(in the rows, 128 means zero)
Each row of numbers stands for one element and depends on some of the facts below. Use the named rows to name the rest.

Facts:
(bidrok, repi, dropos); (bregri, repi, nifom); (breste, repi, pedak); (brimi, repi, ziti); (brizage, repi, tufas); (brodin, repi, plovum); (dalili, repi, liplil)
(didi, repi, kepir); (dofas, repi, sogu); (febragri, repi, gokli); (fevupom, repi, vaben); (fluklal, repi, raklur); (gedru, repi, pivok); (gizar, repi, didra)
(gokli, repi, saple); (gotrir, repi, rume); (grada, repi, mostaflur); (gratras, repi, klimus); (grebar, repi, brodin); (grininas, repi, gunu); (grobes, repi, mokir)
(kepir, repi, skefir); (kiplum, repi, bribruplu); (klapi, repi, sefesa); (kleskil, repi, vidi); (klimus, repi, grobes); (leva, repi, moten); (lufi, repi, pudidir)
(lutom, repi, dofas); (medras, repi, steso); (mestusak, repi, didi); (mokir, repi, veskam); (mostaflur, repi, popem); (nedrar, repi, podoskor); (neken, repi, vaklor)
(nitafol, repi, neken); (plastin, repi, fluklal); (plekun, repi, bidrok); (plozul, repi, taser); (podoskor, repi, potal); (popem, repi, gudeno); (pudidir, repi, klamel)
(raklur, repi, rekas); (regur, repi, mugas); (rekas, repi, kladrir); (rudrin, repi, kleskil); (saple, repi, gaban); (sefesa, repi, truflir); (skefir, repi, gotrir)
(skekur, repi, dreklun); (skona, repi, stistu); (skorur, repi, flive); (sogu, repi, nitafol); (steso, repi, greder); (stodol, repi, vogrebrel); (taser, repi, grininas)
(trozor, repi, miskol); (truflir, repi, grabranis); (tufas, repi, mestusak); (vaklor, repi, tisto); (veskam, repi, nedrar); (vidus, repi, trozor); (vogrebrel, repi, lufi)
(vuga, repi, febragri); (brepim, tigis, siba); (bribruplu, tigis, brizage); (britronum, tigis, fiko); (britronum, tigis, nifom); (britronum, tigis, popem); (brizage, tigis, basen)
(brodin, tigis, febragri); (dalili, tigis, reto); (dalili, tigis, klapi); (dapi, tigis, plitul); (didi, tigis, basen); (dofas, tigis, sebadras); (dofas, tigis, popem)
(dragam, tigis, klamel); (dropos, tigis, sebadras); (dropos, tigis, gunu); (dropos, tigis, basen); (dufon, tigis, brizage); (dufon, tigis, mokir); (duklir, tigis, fiko)
(febragri, tigis, basen); (fevupom, tigis, duklir); (fevupom, tigis, regur); (fevupom, tigis, basen); (fiko, tigis, dragam); (fiko, tigis, brizage); (fiko, tigis, klamel)
(flago, tigis, siran); (flaram, tigis, flosadol); (flive, tigis, dragam); (flive, tigis, bedam); (flive, tigis, klamel); (flosadol, tigis, brizage); (flosadol, tigis, klamel)
(gaban, tigis, nifom); (gaban, tigis, mokir); (gaban, tigis, popem); (gesti, tigis, greder); (gesti, tigis, klumos); (gesti, tigis, tufas); (gesti, tigis, didi)
(golam, tigis, ladubres); (golam, tigis, klamel); (golam, tigis, gretrom); (golam, tigis, neken); (grebar, tigis, plipar); (grebar, tigis, moten); (greder, tigis, brizage)
(grininas, tigis, fostir); (grininas, tigis, dalili); (grugoplon, tigis, dragam); (grugoplon, tigis, mokir); (kabor, tigis, flive); (kadra, tigis, kevus); (kadra, tigis, kabor)
(kefel, tigis, ladubres); (kefel, tigis, gedru); (kepir, tigis, klamel); (kevus, tigis, vapuzo); (kladrir, tigis, dragam); (kladrir, tigis, klamel); (klapi, tigis, ladubres)
(klibre, tigis, flive); (klibre, tigis, sebadras); (klumos, tigis, taza); (klumos, tigis, raklur); (klurim, tigis, bedam); (klurim, tigis, klamel); (klurim, tigis, flosadol)
(kugra, tigis, sese); (kugra, tigis, kefel); (kugra, tigis, nekin); (ladubres, tigis, bribruplu); (lakol, tigis, raklur); (lali, tigis, grugoplon); (lali, tigis, klamel)
(lali, tigis, skatar); (lapus, tigis, klamel); (lapus, tigis, didi); (leva, tigis, skorur); (lugedrur, tigis, dofas); (medras, tigis, febragri); (medras, tigis, lostal)
(mestusak, tigis, medras); (mestusak, tigis, nekin); (mokir, tigis, sebadras); (mostaflur, tigis, greder); (mostaflur, tigis, rume); (neken, tigis, plipar); (neken, tigis, brizage)
(nekin, tigis, kepir); (nifom, tigis, bedam); (nifom, tigis, fiko); (nifom, tigis, popem); (nobam, tigis, flaram); (noton, tigis, tamo); (nustal, tigis, flive)
(pemon, tigis, rume); (pemon, tigis, klamel); (pepi, tigis, kepir); (pepi, tigis, lakol); (plekun, tigis, brizage); (plipar, tigis, lostal); (plitul, tigis, fiko)
(plozul, tigis, fiko); (plozul, tigis, plekun); (popem, tigis, febragri); (popem, tigis, basen); (raklur, tigis, brizage); (regur, tigis, basen); (rume, tigis, klamel)
(rume, tigis, nifom); (siba, tigis, medras); (siran, tigis, febragri); (siran, tigis, fiko); (siran, tigis, klamel); (siran, tigis, nifom); (skebror, tigis, fiko)
(skebror, tigis, klapi); (skebror, tigis, brodin); (skefir, tigis, skorur); (skekur, tigis, ladubres); (skekur, tigis, lapus); (skekur, tigis, taser); (skorur, tigis, dragam)
(skorur, tigis, flosadol); (sogu, tigis, klamel); (tamo, tigis, miskol); (tamo, tigis, popem); (taser, tigis, kepir); (taser, tigis, bribruplu); (taza, tigis, grugoplon)
(taza, tigis, lostal); (tisto, tigis, taser); (trasik, tigis, klamel); (trasik, tigis, klibre); (trofun, tigis, rume); (trofun, tigis, bribruplu); (truflir, tigis, mostaflur)
(truflir, tigis, gaban); (tufas, tigis, medras); (tugin, tigis, reto); (tugin, tigis, flosadol); (tugin, tigis, piplas); (vapuzo, tigis, brizage); (vapuzo, tigis, basen)
(vidus, tigis, klamel); (vidus, tigis, raklur); (vimir, tigis, greder); (vogrebrel, tigis, flago); (vogrebrel, tigis, lostal); (vogrebrel, tigis, klamel); (vuga, tigis, klamel)
(vuga, tigis, droplil); (basen, gronek, a); (bedam, gronek, a); (bidrok, gronek, a); (brame, gronek, c); (bregri, gronek, a); (brepim, gronek, a)
(breste, gronek, d); (bribruplu, gronek, b); (brimi, gronek, a); (britronum, gronek, a); (brizage, gronek, c); (brodin, gronek, d); (dalili, gronek, a)
(dapi, gronek, a); (didi, gronek, a); (didra, gronek, d); (dofas, gronek, b); (dogralim, gronek, a); (dragam, gronek, a); (dreklun, gronek, a)
(droplil, gronek, d); (dropos, gronek, a); (dufon, gronek, b); (duklir, gronek, b); (febragri, gronek, a); (fevupom, gronek, a); (fiko, gronek, b)
(flago, gronek, d); (flaram, gronek, b); (flive, gronek, b); (flosadol, gronek, c); (fluklal, gronek, d); (fostir, gronek, a); (gaban, gronek, a)
(gedru, gronek, a); (gesti, gronek, c); (gizar, gronek, a); (gokli, gronek, b); (golam, gronek, a); (gotrir, gronek, b); (grabranis, gronek, b)
(grada, gronek, a); (gratras, gronek, a); (grebar, gronek, a); (greder, gronek, a); (gretrom, gronek, d); (grininas, gronek, a); (grobes, gronek, a)
(grugoplon, gronek, a); (gudeno, gronek, c); (gunu, gronek, a); (kabor, gronek, d); (kadra, gronek, a); (kefel, gronek, b); (kepir, gronek, a)
(kevus, gronek, c); (kiplum, gronek, b); (kladrir, gronek, d); (klamel, gronek, a); (klapi, gronek, a); (kleskil, gronek, b); (klibre, gronek, a)
(klimus, gronek, a); (klumos, gronek, d); (klurim, gronek, d); (kugra, gronek, a); (ladubres, gronek, a); (lakol, gronek, c); (lali, gronek, a)
(lapus, gronek, a); (leva, gronek, a); (liplil, gronek, a); (lostal, gronek, d); (lufi, gronek, b); (lugedrur, gronek, c); (lutom, gronek, a)
(medras, gronek, b); (mestusak, gronek, a); (miskol, gronek, b); (mokir, gronek, a); (mostaflur, gronek, b); (moten, gronek, b); (mugas, gronek, a)
(nedrar, gronek, a); (neken, gronek, b); (nekin, gronek, b); (nifom, gronek, a); (nitafol, gronek, a); (nobam, gronek, b); (noton, gronek, a)
(nustal, gronek, c); (pedak, gronek, c); (pemon, gronek, a); (pepi, gronek, a); (piplas, gronek, d); (pivok, gronek, b); (plastin, gronek, a)
(plekun, gronek, c); (plipar, gronek, a); (plitul, gronek, a); (plovum, gronek, a); (plozul, gronek, a); (podoskor, gronek, a); (popem, gronek, a)
(potal, gronek, a); (pudidir, gronek, b); (raklur, gronek, b); (regur, gronek, b); (rekas, gronek, b); (reto, gronek, b); (rokor, gronek, d)
(roviruk, gronek, b); (rudrin, gronek, a); (rume, gronek, a); (saple, gronek, a); (sebadras, gronek, a); (sefesa, gronek, a); (sese, gronek, a)
(siba, gronek, a); (siran, gronek, d); (skatar, gronek, d); (skebror, gronek, b); (skefir, gronek, a); (skekur, gronek, a); (skona, gronek, a)
(skorur, gronek, a); (sogu, gronek, c); (steso, gronek, b); (stistu, gronek, a); (stodol, gronek, c); (tamo, gronek, d); (taser, gronek, c)
(taza, gronek, c); (tisto, gronek, a); (trasik, gronek, a); (trofun, gronek, a); (trozor, gronek, c); (truflir, gronek, a); (tufas, gronek, a)
(tugin, gronek, a); (vaben, gronek, a); (vaklor, gronek, a); (vapuzo, gronek, d); (veskam, gronek, a); (vidi, gronek, c); (vidus, gronek, c)
(vimir, gronek, a); (vogrebrel, gronek, a); (vuga, gronek, b); (ziti, gronek, d)

Named rows:
pemon: [131 173 132 132 141 145 142 124 140 114 124 136 132 117 134 118 109 129
  96 137 141 126 121 141 120 115 132 112 118 128 149 166 135]
kleskil: [116 100 133 106 142 106 147 135 128 130 137 127 127 127 127 153 153 120
 146 130 130 123 141 102 125 138 127 134 153 127 130 106 146]
flive: [128 167 131 106 149 142 157 112 185 123 155 126 141 118 123 141 128 126
 113 141 150 107 124 113 119 121 121 106 134 122 163 141 151]
skorur: [117 138 118 135 124 120 136 137 107 125  95 123 133 129 133 126 124 126
 133 137 130 132 132 130 119 131 144 134 129 132 130 142 141]
flosadol: [138 154 108 151 152 188 121 103 156 116 139  87 107 113 125 101 120 112
 133 128 114 102 101 119 135 108 166 123 132 133 168 154 150]
kabor: [135 117 129 112 115 148 129 104 160 143 132 125 148 123 107 123 109 126
 114 147 142 135 120 130 145 123 113 115 107 132 129 110 109]
gokli: [ 98  81 119 113 131  58 142 148 120  91 131 122 137 102 121 162 171 114
 136 155 105 137 143  82 116 110 153 137 151 107 165  88 119]
greder: [150 154 113 141 150 130  92 106 137 106 103  93  93 115 138  97 107 110
 148  96  93 117 114 148 137 121 153 116  90 136 122 130 133]
sese: [144 133 143 131 136 122 121 125 128 120 134 149 117 119 131 130 122 140
 105 110 124 136 115 154 133 122 116 120 116 131 115 132 115]
stodol: [114  80 115 149 115 131 126 140 101 122 137 121 125 125 119 136 161 130
 139 142 110 131 117 107 131 120 155 153 163 122 146 118 123]
nobam: [137 137 132 114 132 122 132 109 180 128 155 128 130 120 120 146 138 133
 131 120 135 108 121 124 132 131 105 112 121 120 131 113 139]
nitafol: [ 61 108 114  95 180 152 139 142   6 151 138 144  92  94 129 101 149 160
 211 140 197 157 114 161 109 191 128 102  85 212  64 168 164]
plovum: [144 136 141 132 135 121 122 127 127 119 133 148 119 120 131 128 123 139
 105 111 124 136 117 153 132 121 117 120 115 130 117 133 113]
miskol: [141 125 143 106 146 117 134 113 169 125 165 139 123 117 122 150 142 134
 123 112 130 116 120 125 132 127 104 114 131 125 128 109 129]
ladubres: [137 141 122 147 105 121 119 114 152 123 105 126 127 116 125 130 116 140
 125 121 131 123 107 156 139 129 119 116  94 129 113 137 133]
grabranis: [140 125 142 109 146 115 134 114 169 124 165 139 122 115 121 150 142 133
 122 116 131 115 120 123 133 125 107 116 131 124 130 109 130]
siba: [131 141 127 150  93 120 122 123 150 128 113 138 137 123 126 134 116 146
 118 125 139 122 115 155 134 131 106 117  95 121 114 140 126]
skona: [124 115 134 131 132 112 131 143  94 125 111 139 121 130 135 132 131 129
 125 124 121 141 133 135 125 131 136 136 136 134 117 131 127]
vapuzo: [133 120 130 130 141 166  91 111 146 129 145  92 111 123 139  82  89  93
 146 126 114 126 155 106 149 118 129 112  85 121 136 110 106]

Rows to name:
No name comes twice in this set of rows, the named rows included.
[101  62 119 109 121  94 137 142  95 113 109 119 148 111 112 134 143 104
 126 174 111 165 145  91 131 106 162 140 141 123 156  85  94] | fluklal
[108 121 108 147 126 167 147 136 114 129 123 104 130 129 123 123 141 118
 138 157 129 119 121 101 122 122 166 145 162 129 167 151 155] | vidus
[124 142 127 102 143 158 149 109 157 123 133 120 149 109 111 113 104 110
  93 169 143 141 126 112 130 101 142 109 119 129 173 132 115] | kladrir
[134 119 117 161  96 160 119 114 160 136 149 123 132 123 110 132 137 146
 129 130 131 107  95 134 143 125 121 129 126 120 134 135 129] | taza
[103  97 120 116 102 135 129 137 114 148 119 115 158 144 120 118 119 113
 143 164 141 143 159  95 131 134 129 138 127 121 133 105 110] | brodin
[129 110  89 153 138 153  97 118 111 121 112  66  96 131 128 101 141 104
 184 118  85 108 116 105 133 128 183 151 143 136 139 118 147] | plekun
[145 141 139 128 136 122 122 124 128 120 138 148 121 121 130 127 123 139
 105 112 125 136 115 152 127 121 118 119 120 130 118 135 111] | bedam
[141 146 131 137 124 125 120 121 137 120 123 137 125 120 130 124 117 137
 114 117 127 127 116 152 131 123 120 118 108 130 122 140 121] | tugin
[110 102 126 131 128  97 134 154  79 117 101 134 126 126 135 134 141 123
 132 136 116 148 141 124 120 128 148 144 142 130 126 127 125] | sefesa
[130 133 154 152 132 136 103 147 118 117 161 145 111 125 158 107 107 127
 113 111 124 131 154 130 131 120 102 115 102 109 125 142 106] | basen
[147 143 113 120 157 126 107  90 185 114 129  82  97 111 126 121 125 106
 165  99 105  95 114 123 142 129 138 109 101 132 130 108 156] | bribruplu

Now the same elements, written a new way:
Named rows:
kladrir: [ 92 112 133  99 140 131 111  82 163 143 124 143 134]
dofas: [124 115 148 122 139 127 133  94 132 111 148 142 109]
leva: [140 129 137 126 150 104 109 145 111 145 141 131 122]
nobam: [125 112 134 123 144 127 130 100 121 125 144 135 121]
gunu: [110 117 134 114 173 141 131  95 135 118 140 135 136]
grobes: [127 156 156 133 212  97  86 132 103 128 114 146 135]
duklir: [132  97 145 128 133 126 127  97 150 120 139 144  93]
kevus: [125 120 148 131 149 120 145 111 128 133 138 137 134]
kleskil: [132 103 118 126 137 131 122 100 122 126 150 129 129]
skekur: [137 136 137 124 153 106 111 144 106 148 143 132 123]
klumos: [114 133 139 126 148 124 122 115 129 135 136 130 134]
siran: [116 106 146 114 122 121 104 103 169 136 124 148 110]
gretrom: [123 119 120 127 136 132 109 113 135 133 144 127 143]
skona: [149 117 120 132 141 109 101 147 111 146 144 126 131]
droplil: [123 118 121 126 135 131 109 113 135 133 141 128 142]
tisto: [ 99 129 152 114 190 141 144  93 131 120 138 141 126]
mostaflur: [125 113 134 123 145 123 130 101 121 128 143 134 121]
basen: [127  90 147 115 147 108 134 127 140 110 115 137 156]
grada: [150 117 120 130 141 107 101 147 111 144 146 125 130]

Which element is each row?
No name comes twice in this set of rows, the named rows included.
[148 115 141 132 140 102 107 148 129 144 134 134 105] | plozul
[119 116 134 106 150 113 109 118 133 148 131 138 125] | lali
[139 125 134 121 145 100 104 147 115 156 135 131 121] | skorur
[113 115 128 111 127 116 100 111 147 150 127 136 132] | klurim
[123 125 142 123 165 116 127 126 120 134 135 133 125] | vimir
[166   5 117 164 114 121 197 165 128 166  95 120 155] | brizage
[118 143 146 122 178 121 131 124 108 137 143 133 124] | ladubres
[117 131 147 115 166 122 124 116 123 131 142 140 121] | klibre
[152 120 118 128 136 104  98 149 112 144 147 123 131] | lutom
[128 107 142 127 140 129 128  97 135 121 144 141 104] | skebror
[141 106 150 122 139  93 120 147 126 130 121 137 135] | fevupom
[132  99 135 133 150 109 143 121 121 135 122 125 131] | neken
[104  99 118  91 151 126 103  91 152 148 127 138 135] | klamel
[108 109 167 115 166 138 134  87 168 109 134 156  89] | nifom
[118 123 136 119 150 128 131  96 115 129 150 135 122] | nekin

